Below are the code and all the weights of a small trained network. Each question names an input and a class and asks about switching units off, where a switched-off unit gives its printed mean instead of its output.

import numpy as np


def w(rows, s, z=0):
    codes = np.array(rows[::2]) - 128.0
    scale = np.full(codes.shape[1], s)
    scale[-1] = z or s
    return codes * scale


def f(y):
    return y / 2 * (1 + np.tanh(0.7978845608 * (y + 0.044715 * y**3)))


def log_softmax(a):
    a = a - a.max(-1, keepdims=True)
    return a - np.log(np.exp(a).sum(-1, keepdims=True))


def net(x, mask):
    res = np.array(x, float).reshape(1, 3) / 4 @ E
    y = f(res @ A[0][:, :-1].T + A[0][:, -1])
    res = res + np.where(mask, y, B[0][:, -1]) @ B[0][:, :-1]
    return log_softmax(res[-1] @ U[:, :-1].T + U[:, -1])


A, B = {}, {}
E = w([
[54,72,149,142,54,221],'x0',
[201,177,150,29,60,135],'x1',
[157,244,164,164,154,255],'x2',
],0.0085)
A[0] = w([
[100,86,99,95,44,124,133],'N0',
[145,186,151,181,217,121,133],'N1',
[109,57,113,136,155,8,68],'N2',
[135,119,116,115,119,140,117],'N3',
[115,86,145,85,37,129,117],'N4',
[194,164,111,75,174,25,52],'N5',
[72,91,135,167,56,194,119],'N6',
[67,50,102,144,124,136,67],'N7',
[138,141,145,128,148,124,123],'N8',
[145,197,138,136,111,234,1],'N9',
[70,95,139,170,78,215,17],'N10',
[171,178,137,146,219,141,116],'N11',
[157,194,166,147,92,126,112],'N12',
[141,104,180,123,72,110,100],'N13',
[203,198,135,47,69,122,102],'N14',
[142,104,135,102,58,129,111],'N15',
[126,123,117,89,41,127,114],'N16',
],0.011,0.0089)
B[0] = w([
[154,176,155,185,139,110,206],'N0',
[150,219,90,101,93,159,218],'N1',
[103,20,84,68,125,195,243],'N2',
[128,134,112,141,125,116,125],'N3',
[140,236,145,154,143,86,198],'N4',
[107,34,189,185,136,111,225],'N5',
[118,29,126,118,142,100,249],'N6',
[163,143,200,161,124,91,194],'N7',
[118,135,116,131,118,144,134],'N8',
[114,34,194,172,148,64,218],'N9',
[128,78,63,48,119,181,203],'N10',
[153,204,81,96,101,135,207],'N11',
[119,86,72,120,140,123,180],'N12',
[146,179,136,139,129,135,142],'N13',
[77,2,122,110,144,158,253],'N14',
[149,199,141,145,118,121,162],'N15',
[156,208,122,163,121,108,175],'N16',
],0.016,0.0073)
U = w([
[119,95,72,45,123,189,147],'0',
[125,82,207,181,141,79,191],'1',
[190,244,116,142,102,131,1],'2',
],0.011,0.0018)

Each question gives the input, the list of numbers given to net, and the class t.
The units are the neurons (one row each of A and B). Each row of codes is followed by its name. A weight is (code - 128) times the scale printed after its matrix; where a second scale follows, it is the last column's (A, B and U).
mask holds one flag per neuron, in row order. A switched-off neuron (its flag False) gives its mean, the last column of its row in B, instead of its output. The means were averaged over made-up inputs and are rounded, as every weight is.
A unit's drop is (log p(t) with every unit on - log p(t) with that unit switched off) / (log p(t) with every unit on - log p(t) with every unit switched off).
The circuit of an input: a set's keep is (log p(t) with only the set's units on - log p(t) with every unit switched off) / (log p(t) with every unit on - log p(t) with every unit switched off). Starting from the 12 units with the biggest drops (on a tie, the unit counted first), units are removed one at a time, each time the one whose removal leaves the highest keep (on an exact tie, the one counted first), for as long as the keep stays at least 0.8.
units of the circuit, in order: the units of the circuit, biggest drop first
unit that matters most: the unit with the biggest drop
k most important neurons: the k neurons with the biggest drops, biggest first
drop when u is switched off: that unit's drop, to one decimal
input [5,3,3], class 1: unit that matters most : N9
input [6,5,0], class 2: units of the circuit, in order : N4, N16
input [1,7,5], class 1: 4 most important neurons : N9, N10, N2, N1
input [6,4,8], class 1: 2 most important neurons : N9, N2
input [-4,7,0], class 1: 3 most important neurons : N5, N2, N10
input [-7,-2,-4], class 0: 2 most important neurons : N2, N9
input [-7,0,0], class 0: 2 most important neurons : N9, N1
input [-7,0,-8], class 0: 2 most important neurons : N2, N9
input [-7,0,-2], class 0: 3 most important neurons : N2, N9, N7
input [1,-4,2], class 0: 3 most important neurons : N4, N9, N0
input [8,-7,1], class 0: 3 most important neurons : N10, N9, N5
input [7,3,5], class 1: 4 most important neurons : N9, N2, N1, N11
input [2,5,6], class 1: 3 most important neurons : N9, N2, N10
input [0,-8,8], class 2: units of the circuit, in order : N1
input [5,-6,2], class 0: 2 most important neurons : N10, N9
input [-1,7,0], class 1: 3 most important neurons : N2, N14, N10
input [0,-1,8], class 2: 2 most important neurons : N1, N2
input [-2,-8,-8], class 0: drop when N2 is switched off : 3.2
input [-6,-4,-7], class 0: drop when N2 is switched off : 3.5
input [2,-8,8], class 0: units of the circuit, in order : N10
input [7,5,7], class 1: drop when N9 is switched off : 3.1
input [2,3,-1], class 2: drop when N12 is switched off : 0.0
